Below are the code and all the weights of a small trained network. Each question names an input and a class and asks about switching units off, where a switched-off unit gives its printed mean instead of its output.

import numpy as np


def w(rows, s, z=0):
    codes = np.array(rows[::2]) - 128.0
    scale = np.full(codes.shape[1], s)
    scale[-1] = z or s
    return codes * scale


def f(y):
    return y / 2 * (1 + np.tanh(0.7978845608 * (y + 0.044715 * y**3)))


def log_softmax(a):
    a = a - a.max(-1, keepdims=True)
    return a - np.log(np.exp(a).sum(-1, keepdims=True))


def net(x, mask):
    res = np.array(x, float).reshape(1, 3) / 4 @ E
    y = f(res @ A[0][:, :-1].T + A[0][:, -1])
    res = res + np.where(mask, y, B[0][:, -1]) @ B[0][:, :-1]
    return log_softmax(res[-1] @ U[:, :-1].T + U[:, -1])


A, B = {}, {}
E = w([
[57,182,216,180],'x0',
[5,34,81,97],'x1',
[135,93,199,209],'x2',
],0.014)
A[0] = w([
[39,70,115,161,253],'N1',
[124,224,125,114,130],'N2',
[183,86,99,143,153],'N3',
[197,169,250,196,202],'N4',
[191,107,144,232,156],'N5',
[128,77,103,95,73],'N6',
[188,73,177,177,196],'N7',
[94,152,30,40,152],'N8',
[218,122,139,118,196],'N9',
[75,113,133,90,134],'N10',
[147,220,132,109,149],'N11',
[204,139,161,109,81],'N12',
[110,108,123,55,169],'N13',
[135,177,99,146,112],'N14',
[106,121,86,114,100],'N15',
[188,76,128,90,153],'N16',
[65,120,192,171,159],'N17',
[133,118,127,71,142],'N18',
],0.013,0.0063)
B[0] = w([
[76,121,169,6,218],'N1',
[73,167,97,109,167],'N2',
[129,69,187,125,164],'N3',
[141,119,178,201,250],'N4',
[172,9,151,176,191],'N5',
[156,143,134,146,160],'N6',
[191,3,168,181,186],'N7',
[150,75,58,123,213],'N8',
[189,73,56,159,187],'N9',
[83,72,98,93,166],'N10',
[122,180,66,125,178],'N11',
[104,117,46,111,170],'N12',
[159,76,95,124,170],'N13',
[167,158,101,108,143],'N14',
[139,127,130,131,152],'N15',
[140,67,184,152,170],'N16',
[77,92,228,96,195],'N17',
[138,105,57,108,152],'N18',
],0.011,0.022)
U = w([
[105,142,75,42,225],'0',
[95,95,249,105,119],'1',
[81,249,174,141,163],'2',
[146,182,90,144,4],'3',
[219,92,123,197,141],'4',
[157,91,153,92,88],'5',
],0.012,0.0044)

Each question gives the input, the list of numbers given to net, and the class t.
The units are the neurons (one row each of A and B). Each row of codes is followed by its name. A weight is (code - 128) times the scale printed after its matrix; where a second scale follows, it is the last column's (A, B and U).
mask holds one flag per neuron, in row order. A switched-off neuron (its flag False) gives its mean, the last column of its row in B, instead of its output. The means were averaged over made-up inputs and are rounded, as every weight is.
A unit's drop is (log p(t) with every unit on - log p(t) with that unit switched off) / (log p(t) with every unit on - log p(t) with every unit switched off).
most important unit: the unit with the biggest drop
top k neurons: the k neurons with the biggest drops, biggest first
drop of u: that unit's drop, to one decimal
input [-1,2,2], class 1: top 2 neurons : N8, N9
input [-7,4,8], class 1: most important unit : N1
input [-5,-5,-8], class 0: top 3 neurons : N4, N7, N5
input [8,-6,5], class 4: top 3 neurons : N1, N5, N7
input [-5,0,-7], class 4: top 2 neurons : N1, N16
input [-4,2,-7], class 0: top 2 neurons : N4, N7
input [8,-6,3], class 4: top 2 neurons : N1, N5
input [6,0,-3], class 2: drop of N7 : 0.2
input [-2,4,2], class 0: drop of N5 : 0.3
input [-8,4,7], class 1: drop of N1 : 0.6
